The rows lie along a hidden order. The number after each row says roughly how far along it the row is, from 0 to 9. A new part has a new order.
[ -5   4 -19  10  -5 -11   5 -14 -12  -4  -5   1  -6   5  -8  -4  -2   3
  -7 -11  -8 -16  -1]
3
[ 31  -1   1   9 -16 -16  11  20   4   8  -8  -2  -5  -5  -2  -4  -1  -1
  -5 -12  -1  10  -5]
7
[-15   5 -55  18 -17  17   1   1 -31  -6  -2   1 -13  13 -11  -4   4   7
 -19 -38 -19 -61  -5]
3
[ 30  -4  10  -1  -9   8   3  32   4  11  -2   3  -1  -5   2  -7   1 -10
  -9   0   6  25  -1]
8
[ -9  -3 -19  14  -8  40 -20   9 -20  -2   8   2   0   9   3  -2   0   2
 -23 -11  -7 -26  -3]
1
[ -3   1 -20  10  -5  -8   4  -9 -11  -6  -4  -2  -5   4  -7  -5  -3   5
  -9 -10  -7 -18  -2]
2
[-31   6 -20  11  -5  46 -28  -5 -15   4  13  12  -4  12   6   3   4  -1
 -16 -12  -7 -38   4]
2
[-27   5 -18   5   6  16  -9  -5 -19  -7   9   1  -5  11   0  -2  -1   2
  -7   6  -6 -21   3]
0
[ -4   2 -39  12 -13  17   1  24 -24   4  11  -1  -1   6 -10  -5   4   2
 -11 -29 -14 -46  -3]
6
[-17   4  18   6   4   7 -18 -29  12   1   0  12  -3   5  10   4  -1  -3
   2  12   3   6   5]
1
[-16   4  -7  12  -5  10  -8 -17  -5   2  -4  11 -10   8   4   1   4   2
  -8 -12  -4 -15   1]
3
[ 12   0 -32  11 -14  -4  16   8 -16  -3  -6  -6  -6   4 -10  -7   1   7
 -12 -25 -11 -29  -7]
4
[ -8   1  -4   5 -10  16 -16   1   2   7   2  13  -8   3   7   0   2  -4
 -13  -5   2  -2   1]
4
[ -2   5 -24   4  -7 -20  12  -3  -8   0  -1  -3  -3   1 -11  -6   1   3
   3 -13 -10 -25  -2]
5
[-34   7 -14  11  -2  43 -31   3 -16   6  18  17  -4  14   8   4   5  -4
  -9  -5  -8 -44   4]
2
[ -9   7  -6   7   4 -25  11 -12  -7   3  -2   4  -3   2  -5  -3   2  -1
   5  -1  -6  -7   3]
5
[ -5   0  -8  12 -12   7 -10 -25  -4  -9 -10   5  -7   5   2   1  -2   6
 -14  -8  -3  -1  -4]
0
[ 29  -2 -17  12 -29  -2  11  23   3   8  -8  -1   7  -5  -9  -1   4   1
 -11 -26  -1  -6  -6]
9
[  9   4  -7   2  -5 -44   4 -20   4  -3 -14  -2  -4  -3  -7  -5  -3   5
   6  -4  -3   3  -3]
4
[-18   5  -1  12  -5  25 -23 -13   0  -3   1   8  -6  10  11   3  -1   1
 -16   3  -1 -11   0]
0
[ -3   2  -1   5   2  21 -16   2  -3   9   9  12  -2   4   6  -1   1  -7
  -8   7   1  -7   3]
5
[ -6   4 -15   5   2  -6   2  -9 -13   1   4   2  -3   5  -5  -5  -1  -1
  -2   0  -4 -15   3]
4
[-19   4  -2   0  -5  19 -14 -23  -1   4   0  16 -10   9   8   3   2   0
  -8  -4  -1 -13   4]
2
[ 12   3 -30  13 -20  20   2  39 -15  11   8  -3   0   2  -6  -4   5  -1
 -12 -29 -11 -39  -5]
8
[ -7   1 -16  16 -13  29 -21  -7 -10   1   2   9  -8   7   4   0   2   2
 -18 -12  -4 -22  -1]
3
[ 20  -5 -16   8  -9  35  -6  37 -15   6   3   2  -4   1   1  -7  -1  -3
 -22 -15  -1  -3  -4]
6
[  1   1 -22  10 -15 -11   5 -23   0 -10 -16  -4  -2   1  -6  -1   1  11
  -6 -23  -7 -18  -7]
2
[ -5   2 -20  14  -9  -4  11 -12 -18  -8  -8  -1  -9   5  -6  -4  -1   6
 -12 -17  -8 -24  -3]
2
[ 25  -3 -21   9 -18  12   6  34 -15  10   3  -3  -1   0  -6  -6   1  -2
 -13 -25  -7 -21  -8]
7
[-16   6 -23  17 -11 -14  -2 -37  -7 -11 -16   0 -10   6  -4   1   0  13
  -6 -18 -11 -29  -5]
0
[-41  11 -29  10   1  54 -21   9 -36   0  19   8  -8  19   4   1   7   0
 -15  -9 -14 -55   7]
1
[ 29  -1  -8  10 -25 -11  14  20   5  11  -5   1   3  -4  -7  -3   4  -1
  -4 -17  -1  -1  -4]
9
[-14   2  -1   4   2  31 -22  24 -13   9  16  11  -2   8   6  -2   1 -10
 -11   6  -1 -10   4]
4
[ 21  -4 -30   9 -31  11   4  30  -7   4  -2   0   4  -2 -10  -2   3   6
 -14 -32  -6 -28 -10]
7
[-18   3  -5   6  -4  24 -17 -24   1   5   0  16  -9   8   9   3   2  -1
  -9  -3   0 -15   5]
2
[-29   6 -20  11  -5  33 -29 -11  -8  -3   9   8  -2  10   7   3   1   2
 -12  -2  -6 -24   2]
0
[-21   4 -14  20 -13  38 -24 -17  -7   0   4  13  -9  12   8   3   3   2
 -15  -8  -5 -27   1]
1
